Below is a small trained network, with its code and all its weights. Each question gives an input and a target symbol and asks what happens when units are switched off, that is, made to give their printed mean instead of their output.

import numpy as np


def w(rows, s, z=0):
    codes = np.array(rows[::2]) - 128.0
    scale = np.full(codes.shape[1], s)
    scale[-1] = z or s
    return codes * scale


def f(y):
    return y / 2 * (1 + np.tanh(0.7978845608 * (y + 0.044715 * y**3)))


def softmax(a):
    e = np.exp(a - a.max(-1, keepdims=True))
    return e / e.sum(-1, keepdims=True)


def log_softmax(a):
    a = a - a.max(-1, keepdims=True)
    return a - np.log(np.exp(a).sum(-1, keepdims=True))


def net(x, mask):
    ids = ['αγδεηθλμξστφω'.index(c) for c in x.split()]
    T = len(ids)
    res = E[ids] + P[:T]
    r = res
    for j in range(3):
        rows = slice(2 * j, 2 * j + 2)
        q, k, v = (r @ M[0][rows].T for M in (Q, K, V))
        z = softmax(np.where(np.tri(T) > 0, q @ k.T / 2**0.5, -1e9)) @ v
        o = O[0][rows]
        res = res + np.where(mask[j], z, o[:, -1]) @ o[:, :-1]
    y = f(res @ A[0][:, :-1].T + A[0][:, -1])
    res = res + np.where(mask[3:7], y, B[0][:, -1]) @ B[0][:, :-1]
    return log_softmax(res[-1] @ U[:, :-1].T + U[:, -1])


Q, K, V, O, A, B = {}, {}, {}, {}, {}, {}
E = w([
[182,134,107,133,57,45],'α',
[132,181,116,164,24,95],'γ',
[177,136,115,176,119,85],'δ',
[174,193,184,124,28,69],'ε',
[51,137,77,125,172,117],'η',
[43,194,187,114,140,165],'θ',
[134,134,69,141,146,82],'λ',
[112,193,74,113,88,134],'μ',
[172,122,102,64,127,59],'ξ',
[131,252,190,21,128,180],'σ',
[153,91,48,105,184,75],'τ',
[117,119,154,96,114,208],'φ',
[124,66,116,202,163,175],'ω',
],0.013)
P = w([
[120,181,60,254,172,137],'0',
[179,163,230,165,77,141],'1',
[128,76,85,155,68,137],'2',
[24,118,96,95,113,71],'3',
[181,83,166,70,138,133],'4',
[158,50,113,173,137,106],'5',
[62,130,165,118,215,11],'6',
],0.012)
Q[0] = w([
[88,158,140,164,81,146],'head 0',
[153,161,247,120,152,125],'head 0',
[86,89,58,81,87,143],'head 1',
[201,104,127,109,117,230],'head 1',
[176,127,78,191,148,196],'head 2',
[187,79,101,107,114,140],'head 2',
],0.012)
K[0] = w([
[76,156,64,132,112,89],'head 0',
[112,249,114,107,171,80],'head 0',
[98,59,142,72,67,149],'head 1',
[103,191,127,161,74,105],'head 1',
[112,226,54,166,59,106],'head 2',
[167,163,127,124,106,205],'head 2',
],0.011)
V[0] = w([
[40,86,166,127,147,102],'head 0',
[175,123,254,89,118,184],'head 0',
[40,138,108,104,44,230],'head 1',
[111,70,80,74,236,131],'head 1',
[130,94,69,154,85,152],'head 2',
[170,66,177,215,126,201],'head 2',
],0.0077)
O[0] = w([
[106,118,119,160,155,159,79],'head 0',
[97,126,160,189,62,140,3],'head 0',
[87,207,198,140,137,3,127],'head 1',
[48,119,92,59,153,151,20],'head 1',
[143,67,124,117,216,136,167],'head 2',
[83,32,179,159,155,125,158],'head 2',
],0.012,0.0053)
A[0] = w([
[200,2,110,167,54,127,70],'neuron 0',
[219,34,226,56,103,100,120],'neuron 1',
[161,127,79,35,118,103,93],'neuron 2',
[61,82,114,70,186,137,2],'neuron 3',
],0.0072,0.0035)
B[0] = w([
[146,153,135,103,112,221,248],'neuron 0',
[32,248,126,130,91,120,253],'neuron 1',
[118,92,163,59,141,187,167],'neuron 2',
[82,94,15,132,35,59,165],'neuron 3',
],0.011,0.0061)
U = w([
[138,247,148,137,149,132,122],'α',
[121,175,68,116,36,205,5],'γ',
[147,204,102,126,142,178,138],'δ',
[44,189,192,173,167,188,174],'ε',
[119,163,211,113,196,124,242],'η',
[183,121,169,165,126,194,219],'θ',
[41,138,111,223,108,131,252],'λ',
[164,227,141,95,184,98,111],'μ',
[178,118,178,54,108,173,139],'ξ',
[207,168,119,143,96,180,53],'σ',
[105,222,111,108,158,188,35],'τ',
[233,164,112,181,118,62,111],'φ',
[204,130,116,186,3,112,98],'ω',
],0.0068,0.0029)

Each question gives the input, a string of symbols that net reads in full, and the target symbol t.
The units are the heads (2 rows each of Q, K, V and O) and the neurons (one row each of A and B). Each row of codes is followed by its name. A weight is (code - 128) times the scale printed after its matrix; where a second scale follows, it is the last column's (O, A, B and U).
mask holds one flag per unit, heads first, then neurons. A switched-off unit (its flag False) gives its mean, the last column of its rows in O or B, instead of its output. The means were averaged over made-up inputs and are rounded, as every weight is.
A unit's drop is (log p(t) with every unit on - log p(t) with that unit switched off) / (log p(t) with every unit on - log p(t) with every unit switched off).
The circuit of an input: a set's keep is (log p(t) with only the set's units on - log p(t) with every unit switched off) / (log p(t) with every unit on - log p(t) with every unit switched off). Starting from all 7 units, units are removed one at a time, each time the one whose removal leaves the highest keep (on an exact tie, the one counted first), for as long as the keep stays at least 0.8.
circuit, biggest first: the units of the circuit, biggest drop first
most important unit: the unit with the biggest drop
top k neurons: the k neurons with the biggest drops, biggest first
which heads matter: for each layer, one digit per head in row order, 1 if its drop is at least 0.15 and else 0, layers parted by /
drop when u is switched off: that unit's drop, to one decimal
input γ γ ω σ, target λ: top 2 neurons => [neuron 3; neuron 0]
input γ σ γ γ ε, target ω: most important unit => head 0
input σ ξ ξ δ δ ω λ, target λ: circuit, biggest first => [head 1; neuron 3; neuron 0]
input ω ε ω τ μ η, target λ: circuit, biggest first => [head 1; neuron 3; neuron 0]
input τ γ γ ξ φ, target α: which heads matter => 010
input γ γ α δ ω τ α, target λ: circuit, biggest first => [head 2; neuron 3; head 1]
input ξ γ φ η σ, target α: circuit, biggest first => [neuron 1; head 1]
input ω δ φ, target ε: circuit, biggest first => [head 2; neuron 1; head 1]
input τ τ τ θ, target γ: which heads matter => 010
input φ γ ω μ, target λ: circuit, biggest first => [head 2; neuron 3; head 1]
input α η θ λ γ θ ω, target λ: circuit, biggest first => [head 1; neuron 3]
input φ σ γ σ γ ω α, target λ: which heads matter => 011
input γ γ α λ ω τ τ, target λ: which heads matter => 110
input α ω γ ω γ α ω, target λ: which heads matter => 010
input γ ε σ θ, target α: circuit, biggest first => [head 2; head 1]
input ω η ω λ, target λ: circuit, biggest first => [neuron 3; head 2; head 1]
input α α ω φ, target λ: most important unit => neuron 3
input α φ γ ω τ θ η, target γ: which heads matter => 011
input λ λ ε τ σ ω η, target λ: which heads matter => 110
input σ λ η γ α ω δ, target λ: circuit, biggest first => [head 1; head 2; neuron 3]
input η ε μ α ω μ μ, target λ: circuit, biggest first => [neuron 3; head 1; head 2]
input γ γ γ γ γ, target α: most important unit => neuron 1
input σ η λ α ε τ γ, target γ: drop when neuron 3 is switched off => 0.4
input γ ω γ δ ε ω γ, target λ: drop when neuron 3 is switched off => 0.4
input λ δ α, target γ: drop when neuron 3 is switched off => -0.1
input η τ γ α δ γ ξ, target ξ: drop when neuron 2 is switched off => 0.5
